Here is a tiny trained network, its code and every weight. The questions are about switching its units off for an input and a class, where a switched-off unit gives its printed mean instead of its output.

import numpy as np


def w(rows, s, z=0):
    codes = np.array(rows[::2]) - 128.0
    scale = np.full(codes.shape[1], s)
    scale[-1] = z or s
    return codes * scale


def f(y):
    return y / 2 * (1 + np.tanh(0.7978845608 * (y + 0.044715 * y**3)))


def log_softmax(a):
    a = a - a.max(-1, keepdims=True)
    return a - np.log(np.exp(a).sum(-1, keepdims=True))


def net(x, mask):
    res = np.array(x, float).reshape(1, 8) / 4 @ E
    y = f(res @ A[0][:, :-1].T + A[0][:, -1])
    res = res + np.where(mask, y, B[0][:, -1]) @ B[0][:, :-1]
    return log_softmax(res[-1] @ U[:, :-1].T + U[:, -1])


A, B = {}, {}
E = w([
[144,171,134,139,210,190,2,123],'x0',
[121,122,127,129,129,130,130,135],'x1',
[148,146,127,145,135,129,142,120],'x2',
[130,156,91,202,84,151,147,175],'x3',
[238,51,55,132,160,147,137,190],'x4',
[132,201,156,62,180,26,87,243],'x5',
[192,94,165,195,104,51,69,91],'x6',
[170,158,129,130,148,119,144,86],'x7',
],0.0078)
A[0] = w([
[173,127,86,101,73,78,211,116,112],'n1',
[202,91,152,124,80,191,152,77,163],'n2',
[127,224,177,218,88,143,145,140,147],'n3',
[42,1,156,140,87,110,51,202,217],'n4',
[215,80,120,29,156,106,49,35,249],'n5',
[136,173,154,150,169,162,97,145,72],'n6',
[19,92,112,184,85,160,90,110,211],'n7',
[195,101,134,127,138,155,146,193,101],'n8',
[188,89,130,159,198,163,171,179,77],'n9',
[172,149,92,80,127,193,23,55,110],'n10',
[106,172,171,113,139,84,100,180,87],'n11',
[114,179,36,199,103,135,96,155,247],'n12',
[97,159,138,74,146,179,195,148,251],'n13',
[166,93,125,123,113,88,66,157,49],'n14',
[54,170,145,159,105,86,108,120,53],'n15',
[171,69,199,182,92,61,113,76,157],'n16',
[221,123,151,14,166,66,126,218,142],'n17',
[103,111,138,97,67,67,218,161,70],'n18',
[143,53,125,101,65,183,132,66,61],'n19',
[92,141,84,152,197,169,74,126,111],'n20',
[117,184,76,44,124,162,171,131,141],'n21',
[127,97,132,172,120,148,182,94,43],'n22',
[106,131,104,62,155,229,203,124,142],'n23',
[204,124,45,86,88,163,104,140,222],'n24',
[116,71,113,191,128,49,71,80,82],'n25',
[100,93,154,175,119,188,112,97,44],'n26',
[145,126,135,186,31,156,160,173,253],'n27',
[32,154,219,170,99,97,87,110,87],'n28',
[187,111,121,101,135,153,148,179,61],'n29',
[71,187,229,154,98,142,170,99,99],'n30',
[201,75,69,141,100,112,105,174,85],'n31',
[121,65,80,138,131,190,103,33,117],'n32',
[119,121,150,134,125,30,163,161,45],'n33',
[165,52,25,88,145,115,105,134,59],'n34',
[154,183,86,157,149,153,72,169,150],'n35',
[118,186,88,163,150,172,48,142,89],'n36',
],0.0083,0.0054)
B[0] = w([
[72,9,185,135,140,149,62,76,188],'n1',
[99,194,121,120,133,104,158,170,206],'n2',
[113,127,54,110,143,130,178,86,173],'n3',
[80,144,96,122,191,53,140,90,200],'n4',
[110,121,110,164,158,113,178,84,247],'n5',
[131,55,163,162,83,187,112,151,144],'n6',
[130,168,162,63,195,125,155,124,210],'n7',
[157,171,76,36,83,151,143,110,166],'n8',
[126,106,110,101,121,183,80,80,167],'n9',
[93,86,180,197,69,116,141,116,184],'n10',
[115,174,166,67,90,161,184,176,178],'n11',
[120,171,128,160,153,39,165,61,207],'n12',
[162,116,90,173,166,74,103,100,225],'n13',
[175,137,129,96,87,192,86,191,147],'n14',
[170,148,120,61,83,202,98,133,152],'n15',
[203,100,101,166,166,77,81,179,214],'n16',
[122,153,192,137,125,136,196,150,255],'n17',
[47,19,164,173,98,173,78,161,191],'n18',
[138,174,210,143,96,162,174,184,181],'n19',
[121,55,168,161,134,105,58,122,166],'n20',
[171,133,115,182,138,121,77,144,183],'n21',
[159,125,154,151,130,179,91,208,152],'n22',
[175,124,96,173,182,77,68,206,204],'n23',
[150,120,164,61,143,107,150,57,212],'n24',
[211,152,107,148,138,158,54,171,167],'n25',
[142,143,166,92,61,176,117,201,154],'n26',
[113,111,137,161,154,114,172,120,223],'n27',
[166,115,66,74,136,186,128,84,190],'n28',
[161,140,86,76,125,174,91,166,149],'n29',
[194,125,26,78,141,197,77,91,186],'n30',
[185,154,69,93,118,174,135,75,181],'n31',
[149,204,178,120,104,116,180,193,210],'n32',
[93,132,148,124,117,158,104,162,163],'n33',
[157,132,134,1,103,183,115,79,169],'n34',
[85,92,190,151,116,129,171,115,180],'n35',
[92,29,111,191,63,138,124,124,169],'n36',
],0.0065,0.0087)
U = w([
[130,118,65,60,85,247,117,84,41],'0',
[54,14,162,184,50,193,115,129,64],'1',
[101,208,180,132,66,175,184,225,37],'2',
[98,132,113,144,157,92,158,102,253],'3',
[156,129,64,171,177,79,86,178,42],'4',
[85,132,124,137,156,88,170,85,193],'5',
[93,128,110,139,142,103,165,99,205],'6',
[83,124,120,137,149,90,184,73,145],'7',
],0.011,0.0053)

Each question gives the input, the list of numbers given to net, and the class t.
The units are the neurons (one row each of A and B). Each row of codes is followed by its name. A weight is (code - 128) times the scale printed after its matrix; where a second scale follows, it is the last column's (A, B and U).
mask holds one flag per neuron, in row order. A switched-off neuron (its flag False) gives its mean, the last column of its row in B, instead of its output. The means were averaged over made-up inputs and are rounded, as every weight is.
A unit's drop is (log p(t) with every unit on - log p(t) with that unit switched off) / (log p(t) with every unit on - log p(t) with every unit switched off).
The circuit of an input: a set's keep is (log p(t) with only the set's units on - log p(t) with every unit switched off) / (log p(t) with every unit on - log p(t) with every unit switched off). Starting from the 12 units with the biggest drops (on a tie, the unit counted first), units are removed one at a time, each time the one whose removal leaves the highest keep (on an exact tie, the one counted first), for as long as the keep stays at least 0.8.
units of the circuit, in order: the units of the circuit, biggest drop first
unit that matters most: the unit with the biggest drop
top k neurons: the k neurons with the biggest drops, biggest first
input [7,-2,2,4,-3,-4,-6,5], class 1: units of the circuit, in order -> (n36; n10)
input [7,-2,3,-1,-7,3,6,-7], class 0: units of the circuit, in order -> (n28; n15)
input [-6,-1,-7,-7,-8,0,-4,-6], class 0: unit that matters most -> n30
input [6,-5,-2,1,-6,-8,0,0], class 2: units of the circuit, in order -> (n32; n26)
input [-7,-5,8,2,-3,-5,8,8], class 4: top 2 neurons -> (n16; n25)
input [7,-4,7,3,7,6,-6,8], class 5: units of the circuit, in order -> (n35; n24)
input [7,-6,-7,5,7,5,6,-3], class 0: units of the circuit, in order -> (n31; n8; n34)
input [-5,5,0,2,0,6,-7,7], class 4: units of the circuit, in order -> (n13; n21)
input [0,-7,-3,7,6,4,-1,-5], class 3: units of the circuit, in order -> (n12; n35)
input [0,-8,7,4,-8,0,-1,-6], class 0: units of the circuit, in order -> (n30; n28)
input [1,-2,-2,-1,8,-1,8,-7], class 0: top 2 neurons -> (n34; n31)
input [-5,-7,-2,-5,-6,-8,-1,8], class 2: units of the circuit, in order -> (n19; n32)
input [2,5,-7,-4,-8,0,-3,7], class 0: units of the circuit, in order -> (n30; n28)
input [4,-6,0,-8,7,1,-8,-8], class 4: units of the circuit, in order -> (n23)
input [2,-4,5,1,3,-8,-4,6], class 2: units of the circuit, in order -> (n32; n19)
input [3,7,7,-2,7,-2,3,3], class 0: units of the circuit, in order -> (n34; n9)
input [4,5,1,0,0,-5,-3,-3], class 2: top 3 neurons -> (n32; n26; n1)
input [-7,-2,5,-6,4,-5,7,-1], class 1: top 2 neurons -> (n1; n12)
input [7,-1,2,3,4,6,7,-5], class 1: top 3 neurons -> (n36; n35; n6)
input [8,5,-4,-5,0,1,8,2], class 1: unit that matters most -> n10
input [4,2,-2,5,-2,4,-8,1], class 4: top 3 neurons -> (n23; n21; n13)
input [4,2,-2,-3,4,8,-3,-3], class 2: top 2 neurons -> (n17; n11)
input [7,1,-4,-1,-3,-5,-7,2], class 1: top 2 neurons -> (n10; n36)
input [3,-4,-1,-5,2,7,6,1], class 2: top 3 neurons -> (n17; n11; n14)
input [5,-7,-6,-4,-1,-7,-8,-1], class 4: top 3 neurons -> (n23; n13; n17)
input [7,5,-5,7,1,-4,-8,-2], class 4: top 3 neurons -> (n23; n12; n13)
